Below are the code and all the weights of a small trained network. Each question names an input and a class and asks about switching units off, where a switched-off unit gives its printed mean instead of its output.

import numpy as np


def w(rows, s, z=0):
    codes = np.array(rows[::2]) - 128.0
    scale = np.full(codes.shape[1], s)
    scale[-1] = z or s
    return codes * scale


def norm(h):
    return h / np.sqrt((h * h).mean(-1, keepdims=True) + 1e-5)


def f(y):
    return np.maximum(y, 0)


def log_softmax(a):
    a = a - a.max(-1, keepdims=True)
    return a - np.log(np.exp(a).sum(-1, keepdims=True))


def net(x, mask):
    res = np.array(x, float).reshape(1, 3) / 4 @ E
    u = 0
    for l in range(3):
        y = f(norm(res) @ A[l][:, :-1].T + A[l][:, -1])
        res = res + np.where(mask[u : u + 7], y, B[l][:, -1]) @ B[l][:, :-1]
        u += 7
    return log_softmax(norm(res)[-1] @ U[:, :-1].T + U[:, -1])


A, B = {}, {}
E = w([
[143,135,51,130,189,153,143,183,172],'x0',
[90,155,179,134,217,107,131,119,50],'x1',
[163,14,170,155,177,3,242,155,80],'x2',
],0.013)
A[0] = w([
[123,118,146,140,188,63,115,87,79,119],'L0N1',
[159,148,84,99,127,90,121,154,160,107],'L0N2',
[81,183,159,165,162,179,116,180,117,93],'L0N3',
[108,179,127,54,191,146,93,137,94,33],'L0N4',
[100,152,141,93,128,184,67,76,117,1],'L0N5',
[98,121,110,141,159,161,128,156,157,36],'L0N6',
[105,190,133,119,87,218,8,116,161,99],'L0N7',
],0.012,0.0078)
B[0] = w([
[63,198,200,136,128,98,175,103,127,197],'L0N1',
[150,48,136,39,144,198,175,156,102,155],'L0N2',
[105,129,48,235,133,181,98,90,113,173],'L0N3',
[70,164,3,229,106,116,207,101,90,166],'L0N4',
[132,213,84,98,76,242,56,150,225,171],'L0N5',
[160,53,200,141,53,144,170,223,137,139],'L0N6',
[174,250,180,19,143,136,38,87,181,254],'L0N7',
],0.0074,0.013)
A[1] = w([
[187,109,67,89,105,152,143,154,248,145],'L1N1',
[162,149,147,91,89,138,161,109,108,18],'L1N2',
[126,152,80,128,147,185,147,132,169,114],'L1N3',
[139,136,114,118,68,140,86,121,168,96],'L1N4',
[126,139,231,63,140,78,150,125,136,1],'L1N5',
[139,156,125,93,176,110,116,119,124,62],'L1N6',
[115,180,99,97,91,176,67,114,145,145],'L1N7',
],0.016,0.0035)
B[1] = w([
[64,166,106,126,65,200,179,82,160,239],'L1N1',
[138,115,78,201,148,120,130,112,120,148],'L1N2',
[195,77,209,89,125,105,109,137,115,189],'L1N3',
[122,175,162,196,167,146,63,139,190,196],'L1N4',
[136,32,61,58,153,88,46,156,92,191],'L1N5',
[138,178,146,158,82,116,160,160,120,154],'L1N6',
[171,124,248,10,216,129,109,84,140,251],'L1N7',
],0.013,0.015)
A[2] = w([
[139,182,199,89,121,203,98,61,181,2],'L2N1',
[249,205,93,147,152,179,113,251,173,109],'L2N2',
[51,186,115,89,109,156,46,120,20,78],'L2N3',
[241,43,104,190,114,134,136,250,158,182],'L2N4',
[151,109,151,97,253,65,79,197,221,28],'L2N5',
[60,156,129,183,49,197,216,221,181,139],'L2N6',
[141,111,122,161,138,39,197,214,63,83],'L2N7',
],0.0071,0.0039)
B[2] = w([
[149,166,135,141,194,81,177,150,126,255],'L2N1',
[185,52,176,80,186,117,211,71,112,159],'L2N2',
[254,149,178,96,90,153,155,134,176,168],'L2N3',
[153,150,156,89,141,210,61,127,143,166],'L2N4',
[78,91,127,159,62,96,73,97,77,191],'L2N5',
[237,79,84,138,91,150,148,118,92,194],'L2N6',
[102,125,146,46,175,73,108,131,86,191],'L2N7',
],0.0088,0.0084)
U = w([
[72,206,101,202,167,100,191,144,74,78],'0',
[96,152,111,155,115,121,104,215,181,3],'1',
[160,68,41,132,50,211,197,121,174,118],'2',
[138,97,116,175,78,135,4,119,157,49],'3',
[156,221,215,76,143,187,120,96,199,200],'4',
[138,39,131,61,177,68,99,151,71,198],'5',
],0.017,0.0067)

Each question gives the input, the list of numbers given to net, and the class t.
The units are the neurons (one row each of A and B). Each row of codes is followed by its name. A weight is (code - 128) times the scale printed after its matrix; where a second scale follows, it is the last column's (A, B and U).
mask holds one flag per neuron, layer by layer. A switched-off neuron (its flag False) gives its mean, the last column of its row in B, instead of its output. The means were averaged over made-up inputs and are rounded, as every weight is.
A unit's drop is (log p(t) with every unit on - log p(t) with that unit switched off) / (log p(t) with every unit on - log p(t) with every unit switched off).
The circuit of an input: a set's keep is (log p(t) with only the set's units on - log p(t) with every unit switched off) / (log p(t) with every unit on - log p(t) with every unit switched off). Starting from the 12 units with the biggest drops (on a tie, the unit counted first), units are removed one at a time, each time the one whose removal leaves the highest keep (on an exact tie, the one counted first), for as long as the keep stays at least 0.8.
circuit, biggest first: the units of the circuit, biggest drop first
unit that matters most: the unit with the biggest drop
top k neurons: the k neurons with the biggest drops, biggest first
top k neurons in layer l: the k neurons of layer l with the biggest drops, biggest first
drop of u: that unit's drop, to one decimal
input [-2,2,0], class 5: circuit, biggest first	L1N1, L1N5
input [-3,7,-1], class 0: top 3 neurons	L0N7, L1N7, L0N4
input [0,7,3], class 5: unit that matters most	L1N5
input [8,3,0], class 2: top 2 neurons	L0N7, L1N7
input [-5,-6,4], class 2: circuit, biggest first	L1N7, L0N7
input [-3,8,1], class 5: top 2 neurons	L1N1, L1N5
input [6,5,2], class 0: circuit, biggest first	L0N7, L1N7
input [4,7,3], class 5: top 2 neurons	L1N1, L0N1
input [5,-5,0], class 2: circuit, biggest first	L1N1, L0N7
input [-1,-4,4], class 2: top 2 neurons	L0N1, L1N7
input [5,5,0], class 0: top 2 neurons in layer 1	L1N5, L1N7
input [3,5,1], class 0: drop of L1N7	0.1
input [4,-1,1], class 2: drop of L1N7	0.2
input [-7,-2,0], class 3: drop of L1N4	0.2
input [3,-5,1], class 2: top neuron in layer 1	L1N7
